Here is a tiny trained network, its code and every weight. The questions are about switching its units off for an input and a class, where a switched-off unit gives its printed mean instead of its output.

import numpy as np


def w(rows, s, z=0):
    codes = np.array(rows[::2]) - 128.0
    scale = np.full(codes.shape[1], s)
    scale[-1] = z or s
    return codes * scale


def f(y):
    return y / 2 * (1 + np.tanh(0.7978845608 * (y + 0.044715 * y**3)))


def log_softmax(a):
    a = a - a.max(-1, keepdims=True)
    return a - np.log(np.exp(a).sum(-1, keepdims=True))


def net(x, mask):
    res = np.array(x, float).reshape(1, 7) / 4 @ E
    y = f(res @ A[0][:, :-1].T + A[0][:, -1])
    res = res + np.where(mask, y, B[0][:, -1]) @ B[0][:, :-1]
    return log_softmax(res[-1] @ U[:, :-1].T + U[:, -1])


A, B = {}, {}
E = w([
[98,107,103,110,49,87,116,95,46],'x0',
[106,10,149,188,55,85,137,86,120],'x1',
[207,215,69,189,103,116,178,124,64],'x2',
[134,72,145,79,198,25,254,102,113],'x3',
[179,61,74,93,104,89,181,198,155],'x4',
[130,157,139,167,148,70,85,94,189],'x5',
[89,111,164,212,101,105,166,180,158],'x6',
],0.0084)
A[0] = w([
[70,97,151,61,176,121,57,153,203,136],'n0',
[189,155,148,165,35,144,36,162,116,212],'n1',
[119,2,130,166,24,96,172,213,119,174],'n2',
[96,75,184,113,115,125,167,148,134,148],'n3',
[190,67,121,162,95,112,111,137,158,168],'n4',
[180,68,122,122,191,112,183,162,161,254],'n5',
[160,254,147,129,177,179,121,239,180,140],'n6',
[214,114,36,51,61,146,99,105,93,134],'n7',
[84,141,134,228,108,131,81,105,187,200],'n8',
[147,150,181,108,148,183,91,160,219,117],'n9',
],0.0084,0.005)
B[0] = w([
[187,73,156,63,121,157,155,184,119,194],'n0',
[124,113,165,168,73,75,139,104,116,216],'n1',
[33,226,90,140,102,142,102,106,162,237],'n2',
[89,142,171,87,116,156,110,51,158,175],'n3',
[123,166,142,170,144,128,152,109,166,163],'n4',
[128,148,202,147,101,66,130,107,127,210],'n5',
[12,188,93,87,96,145,114,131,93,251],'n6',
[143,140,110,98,149,120,210,181,53,189],'n7',
[83,137,130,83,96,126,107,76,197,206],'n8',
[116,90,107,114,99,115,179,177,103,192],'n9',
],0.011,0.012)
U = w([
[134,105,108,150,200,177,104,115,105,59],'0',
[179,35,162,208,138,112,99,76,219,98],'1',
[124,51,176,66,82,166,61,119,179,113],'2',
[210,154,154,145,124,30,149,173,91,255],'3',
[103,143,35,33,138,188,174,194,68,72],'4',
[222,130,96,179,145,153,41,206,166,44],'5',
[58,255,99,157,61,125,63,80,157,157],'6',
],0.0076,0.0054)

Each question gives the input, the list of numbers given to net, and the class t.
The units are the neurons (one row each of A and B). Each row of codes is followed by its name. A weight is (code - 128) times the scale printed after its matrix; where a second scale follows, it is the last column's (A, B and U).
mask holds one flag per neuron, in row order. A switched-off neuron (its flag False) gives its mean, the last column of its row in B, instead of its output. The means were averaged over made-up inputs and are rounded, as every weight is.
A unit's drop is (log p(t) with every unit on - log p(t) with that unit switched off) / (log p(t) with every unit on - log p(t) with every unit switched off).
The circuit of an input: a set's keep is (log p(t) with only the set's units on - log p(t) with every unit switched off) / (log p(t) with every unit on - log p(t) with every unit switched off). Starting from all 10 units, units are removed one at a time, each time the one whose removal leaves the highest keep (on an exact tie, the one counted first), for as long as the keep stays at least 0.8.
circuit, biggest first: the units of the circuit, biggest drop first
most important unit: the unit with the biggest drop
top k neurons: the k neurons with the biggest drops, biggest first
drop when u is switched off: that unit's drop, to one decimal
input [5,4,-4,1,8,-6,2], class 6: circuit, biggest first	(n2)
input [-7,4,1,-1,6,-3,-6], class 3: top 2 neurons	(n6; n5)
input [-5,-5,1,5,7,5,-5], class 3: circuit, biggest first	(n5; n2)
input [6,8,3,8,-5,0,-8], class 4: top 3 neurons	(n1; n5; n7)
input [-6,6,8,5,-5,0,2], class 1: circuit, biggest first	(n6; n7)
input [-8,-3,-6,2,-5,4,2], class 4: top 4 neurons	(n9; n6; n0; n1)
input [-8,6,4,8,-2,-5,-5], class 3: top 2 neurons	(n5; n8)
input [-6,7,7,3,8,-8,-6], class 6: top 2 neurons	(n2; n5)
input [8,-6,6,0,1,8,-5], class 4: top 2 neurons	(n7; n5)
input [5,-6,-3,4,3,7,7], class 3: top 3 neurons	(n6; n2; n8)
input [-2,1,-1,4,-7,0,7], class 1: top 2 neurons	(n6; n2)
input [0,0,-8,-3,-1,-4,-2], class 2: top 2 neurons	(n6; n7)
input [4,6,-2,-3,-1,-7,-5], class 4: top 3 neurons	(n7; n5; n8)
input [-7,6,-2,7,-7,1,-5], class 1: circuit, biggest first	(n6)
input [-6,-1,3,3,5,2,-4], class 3: top 2 neurons	(n2; n5)
input [1,0,-5,0,-1,-3,-5], class 4: top 3 neurons	(n1; n8; n5)
input [-6,7,8,7,0,-7,-8], class 3: top 2 neurons	(n5; n6)
input [5,-7,-7,3,-1,7,-4], class 2: top 2 neurons	(n7; n6)
input [-8,2,-5,8,8,-3,6], class 6: drop when n2 is switched off	1.8
input [7,2,0,3,0,-5,-4], class 4: most important unit	n7
input [-7,6,-7,-6,5,5,-2], class 2: drop when n0 is switched off	1.0
input [1,-1,-4,4,3,4,-1], class 2: drop when n7 is switched off	0.4
input [-5,7,-8,-1,1,-7,5], class 6: drop when n2 is switched off	4.2
